Below are the code and all the weights of a small trained network. Each question names an input and a target symbol and asks about switching units off, where a switched-off unit gives its printed mean instead of its output.

import numpy as np


def w(rows, s, z=0):
    codes = np.array(rows[::2]) - 128.0
    scale = np.full(codes.shape[1], s)
    scale[-1] = z or s
    return codes * scale


def norm(h):
    return h / np.sqrt((h * h).mean(-1, keepdims=True) + 1e-5)


def f(y):
    return np.maximum(y, 0)


def softmax(a):
    e = np.exp(a - a.max(-1, keepdims=True))
    return e / e.sum(-1, keepdims=True)


def log_softmax(a):
    a = a - a.max(-1, keepdims=True)
    return a - np.log(np.exp(a).sum(-1, keepdims=True))


def net(x, mask):
    ids = ['ΓΔΛΣΩαβεθμτφ'.index(c) for c in x.split()]
    T = len(ids)
    res = E[ids] + P[:T]
    r = norm(res)
    for j in range(2):
        rows = slice(3 * j, 3 * j + 3)
        q, k, v = (r @ M[0][rows].T for M in (Q, K, V))
        z = softmax(np.where(np.tri(T) > 0, q @ k.T / 3**0.5, -1e9)) @ v
        o = O[0][rows]
        res = res + np.where(mask[j], z, o[:, -1]) @ o[:, :-1]
    y = f(norm(res) @ A[0][:, :-1].T + A[0][:, -1])
    res = res + np.where(mask[2:10], y, B[0][:, -1]) @ B[0][:, :-1]
    return log_softmax(norm(res)[-1] @ U[:, :-1].T + U[:, -1])


Q, K, V, O, A, B = {}, {}, {}, {}, {}, {}
E = w([
[70,93,16,103,125,103],'Γ',
[111,222,142,147,152,178],'Δ',
[167,110,188,76,150,138],'Λ',
[164,117,174,69,143,142],'Σ',
[166,113,175,71,145,142],'Ω',
[168,111,182,73,148,141],'α',
[156,118,88,92,160,193],'β',
[168,113,177,71,146,144],'ε',
[6,82,73,56,145,42],'θ',
[166,112,184,69,152,140],'μ',
[164,77,125,187,138,140],'τ',
[90,115,144,103,74,153],'φ',
],0.023)
P = w([
[76,65,233,123,220,255],'0',
[124,97,218,109,190,202],'1',
[141,111,197,100,170,172],'2',
[141,126,182,100,161,152],'3',
[142,132,169,98,149,138],'4',
[143,138,155,96,144,130],'5',
[143,136,145,101,139,124],'6',
[146,142,136,98,134,116],'7',
[148,142,126,99,134,110],'8',
[150,145,116,100,129,106],'9',
[151,142,109,102,123,102],'10',
[156,144,103,101,122,95],'11',
[162,141,96,101,116,91],'12',
],0.0095)
Q[0] = w([
[133,129,151,101,111,98],'head 1',
[218,147,167,164,131,116],'head 1',
[107,96,143,186,75,1],'head 1',
[168,179,111,231,127,174],'head 2',
[240,109,106,57,220,164],'head 2',
[77,205,170,62,144,42],'head 2',
],0.0078)
K[0] = w([
[143,115,147,93,91,92],'head 1',
[109,76,137,123,254,166],'head 1',
[141,102,138,206,69,83],'head 1',
[95,149,135,101,237,166],'head 2',
[138,72,88,102,241,160],'head 2',
[124,176,107,195,148,167],'head 2',
],0.0094)
V[0] = w([
[64,174,132,91,60,144],'head 1',
[159,142,63,186,148,142],'head 1',
[185,60,98,254,135,77],'head 1',
[100,131,123,171,84,208],'head 2',
[122,34,117,103,50,149],'head 2',
[79,249,124,127,144,161],'head 2',
],0.0098)
O[0] = w([
[132,131,227,186,160,118,3],'head 1',
[118,98,42,129,205,167,70],'head 1',
[169,114,26,25,220,208,34],'head 1',
[145,130,92,228,72,60,154],'head 2',
[92,159,177,234,68,100,162],'head 2',
[174,2,13,82,116,186,37],'head 2',
],0.0075,0.0047)
A[0] = w([
[153,5,140,152,191,165,2],'neuron 1',
[137,5,112,108,97,27,135],'neuron 2',
[248,206,120,145,215,202,125],'neuron 3',
[249,133,10,82,42,154,46],'neuron 4',
[107,207,227,158,225,158,123],'neuron 5',
[150,78,36,119,113,28,64],'neuron 6',
[254,126,27,159,72,155,151],'neuron 7',
[197,70,227,206,205,129,40],'neuron 8',
],0.0084,0.0081)
B[0] = w([
[73,212,197,161,59,109,160],'neuron 1',
[133,122,139,151,119,249,153],'neuron 2',
[120,132,171,154,59,87,254],'neuron 3',
[124,83,124,187,228,192,180],'neuron 4',
[134,111,69,66,218,242,228],'neuron 5',
[103,233,163,114,94,101,142],'neuron 6',
[132,127,126,61,103,67,233],'neuron 7',
[132,186,58,43,207,232,177],'neuron 8',
],0.012,0.0078)
U = w([
[110,99,108,150,131,124,109],'Γ',
[171,60,71,138,170,76,239],'Δ',
[137,115,113,139,120,118,83],'Λ',
[126,112,107,133,120,120,91],'Σ',
[134,115,109,140,121,116,97],'Ω',
[169,194,159,8,48,127,2],'α',
[121,123,100,140,123,116,104],'β',
[157,137,149,163,208,200,207],'ε',
[36,57,127,66,112,119,55],'θ',
[114,110,111,127,125,115,86],'μ',
[47,143,84,107,166,64,129],'τ',
[171,122,192,209,91,62,214],'φ',
],0.012,0.0086)

Each question gives the input, a string of symbols that net reads in full, and the target symbol t.
The units are the heads (3 rows each of Q, K, V and O) and the neurons (one row each of A and B). Each row of codes is followed by its name. A weight is (code - 128) times the scale printed after its matrix; where a second scale follows, it is the last column's (O, A, B and U).
mask holds one flag per unit, heads first, then neurons. A switched-off unit (its flag False) gives its mean, the last column of its rows in O or B, instead of its output. The means were averaged over made-up inputs and are rounded, as every weight is.
A unit's drop is (log p(t) with every unit on - log p(t) with that unit switched off) / (log p(t) with every unit on - log p(t) with every unit switched off).
The circuit of an input: a set's keep is (log p(t) with only the set's units on - log p(t) with every unit switched off) / (log p(t) with every unit on - log p(t) with every unit switched off). Starting from all 10 units, units are removed one at a time, each time the one whose removal leaves the highest keep (on an exact tie, the one counted first), for as long as the keep stays at least 0.8.
units of the circuit, in order: the units of the circuit, biggest drop first
most important unit: the unit with the biggest drop
top k neurons: the k neurons with the biggest drops, biggest first
which heads matter: for each layer, one digit per head in row order, 1 if its drop is at least 0.15 and else 0, layers parted by /
input μ ε τ τ φ Σ Σ τ φ τ Σ, target φ: most important unit => head 1
input Δ Ω τ τ β τ ε Δ φ θ, target φ: units of the circuit, in order => head 1; neuron 5
input β θ τ Σ Δ Ω Δ ε, target ε: top 2 neurons => neuron 7; neuron 3
input α θ τ τ τ θ Ω Λ, target ε: top 3 neurons => neuron 5; neuron 7; neuron 3
input β τ τ Δ Δ β, target α: top 3 neurons => neuron 4; neuron 7; neuron 3
input τ β Δ ε Σ Γ τ Σ τ ε Δ Ω μ, target ε: top 4 neurons => neuron 7; neuron 3; neuron 5; neuron 1
input τ Δ β Λ β θ Ω Γ Ω τ τ β, target φ: top 2 neurons => neuron 5; neuron 8
input Σ Δ τ μ τ τ τ τ τ Σ τ Δ ε, target ε: which heads matter => 01
input τ τ τ Δ μ τ α τ τ ε Δ, target α: units of the circuit, in order => head 2; neuron 3; neuron 7
input Δ β Σ ε Γ Γ τ τ Δ β Δ, target φ: top 3 neurons => neuron 5; neuron 3; neuron 8
input α τ φ β θ Σ Σ Δ β β τ Δ, target α: which heads matter => 01
input τ β τ, target α: units of the circuit, in order => head 1; neuron 7; neuron 1
input τ τ Γ Δ Σ τ Σ φ Δ Δ Γ Σ τ, target Δ: units of the circuit, in order => head 1; neuron 5
input Σ τ Δ α τ, target α: which heads matter => 10
input τ τ Δ τ ε Σ β Δ β φ τ β, target φ: units of the circuit, in order => neuron 5; head 1; neuron 8
input ε φ Δ Δ μ τ Δ, target φ: top 3 neurons => neuron 5; neuron 8; neuron 3
input Δ Ω Σ τ Δ β τ β, target α: units of the circuit, in order => head 1; neuron 4
input β Ω τ Δ φ Ω τ τ α, target ε: units of the circuit, in order => neuron 7
input Δ θ τ Δ β τ τ, target φ: top 3 neurons => neuron 5; neuron 1; neuron 8
input α Γ φ ε Λ τ τ Γ φ Σ, target ε: units of the circuit, in order => neuron 5; head 2
input τ τ τ β τ β μ β τ ε τ β, target Δ: most important unit => neuron 4
input τ τ θ ε φ Δ Δ Σ, target ε: which heads matter => 00
input τ τ ε φ α Σ θ α Δ Δ τ τ τ, target Δ: which heads matter => 10
input Δ Δ τ τ τ τ Ω, target ε: top 2 neurons => neuron 5; neuron 7
input τ ε Δ τ Δ Δ Δ Ω, target ε: which heads matter => 00
input Λ φ τ Γ, target φ: which heads matter => 11
